A =
[[119 115 104 133 143 137 137 137 110 125 126]
 [119 111 120 131 134 136 127 145 117 139 101]
 [119 114 106 137 138 137 139 129 115 134 115]
 [119 117 102 127 145 143 133 141 121 114 113]
 [119 112 126 125 127 142 130 151 102 138 117]
 [119 112 113 137 131 142 127 133 129 120 130]
 [119 120 103 114 131 148 146 141 120 125 122]
 [119 112 126 125 127 143 130 150 103 137 119]
 [119 111 126 125 137 127 143 133 134 106 130]
 [119 120 102 116 136 150 143 137 120 129 119]
 [119 111 125 125 137 127 143 132 135 107 127]]
Indices start at 1.
The entry at row 1, column 2: 115
The entry at row 3, column 1 -> 119
The top-left entry -> 119
What is the largest entry?
Answer: 151
What is the entry in row 1 and column 3?
Answer: 104
The entry just right of 132 is 135
What is the entry at row 2, column 3?
Answer: 120
The top-right entry is 126
The bottom-left entry is 119
What is the entry directly below the smallest entry?
Answer: 115
What is the entry directly below the centre entry?
Answer: 148
What is the entry in row 2 and column 1?
Answer: 119
What is the entry just left of the largest entry?
Answer: 130
What is the entry directly above the largest entry?
Answer: 141
The entry directly below the largest entry is 133
What is the entry just right of the largest entry?
Answer: 102
What is the entry at row 3, column 2?
Answer: 114
The bottom-right entry -> 127
What is the entry just left of the smallest entry?
Answer: 139
The top entry of the column that holds the largest entry is 137

Questions about the array below.
1) Report the top-left entry.
2) Report the 2nd entry on the main diagonal.
3) Report the entry directly below the centre entry.
4) Report the median of all entries.
5) Report the 3rd entry on the diagonal from the top-right corner.
6) Report the maximum.
7) Report the first entry on the diagonal from the top-right corner.
8) Report the entry directly above the smallest entry.
125  138  141  124  154  141  124  124  120
143  136  137  144  122  120  141  142  127
136  122  118  136  131  131  135  136  130
117  129  131  117  109  119  119  118  129
123  131  131  122  150  140  122  123  117
143  138  139  143  126  123  140  142  127
123  134  135  123  145  134  122  122  114
1) 125
2) 136
3) 150
4) 130
5) 135
6) 154
7) 120
8) 131

Read these off the grid that follows. Indices start at 1.
1) The entry in row 1 and column 1?
2) The bottom-right entry?
3) The entry in the top-right corner?
4) The entry at row 1, column 2?
5) The minimum?
6) The entry in row 2 and column 1?
7) The entry in the bottom-left corner?
8) The entry in row 3 and column 3?
[[126 120 128 137 129 121 128]
 [126 123 127 133 135 121 127]
 [129 130 128 126 120 125 128]
 [128 129 128 128 123 123 127]
 [130 134 128 123 117 126 128]
 [127 125 128 130 134 130 128]
 [133 146 127 110 113 132 127]
 [128 126 129 131 122 127 129]
 [134 144 129 113 106 134 129]
 [125 113 130 146 121 120 129]
 [126 124 127 132 132 122 127]
 [127 116 131 143 113 122 130]
 [131 132 129 125 113 129 129]]
1) 126
2) 129
3) 128
4) 120
5) 106
6) 126
7) 131
8) 128

m = [134 105 137 142 148 117 132 121 134 133 136]
Find the 1st entry from the right.
A: 136
The entry just left of 117 is 148
The entry just left of the smallest entry is 134
The centre entry -> 117

a = [103 154 146 114 109 122 135 107 131 117 139]
The maximum: 154
Which number is the entry just right of 146? 114
Which number is the entry just left of 139? 117

Read these off the grid that follows. Indices start at 1.
1) Which number is the entry in row 1 and column 2?
2) Which number is the maximum?
3) Which number is the bottom-left entry?
4) Which number is the entry in row 1 and column 3?
5) Which number is the entry in the bottom-right corner?
6) Which number is the entry directly above the largest entry?
7) Which number is the entry just right of the largest entry?
8) Which number is the entry in row 2 and column 3?
[[136 118 123 121 125 121 125 128 126 125 126 127]
 [106 112 116 123 128 127 127 129 129 133 134 135]
 [149 129 129 126 124 123 124 123 121 120 121 121]
 [108 124 123 125 125 126 127 126 127 130 130 130]
 [111 126 125 125 124 124 126 125 125 126 126 126]
 [126 118 122 121 124 121 125 128 126 126 126 126]
 [110 126 126 129 131 132 131 132 134 135 135 135]
 [133 122 126 128 132 131 130 135 134 135 135 136]
 [146 127 128 126 125 123 124 124 123 122 123 123]
 [127 124 126 129 132 132 131 134 134 136 136 136]]
1) 118
2) 149
3) 127
4) 123
5) 136
6) 106
7) 129
8) 116
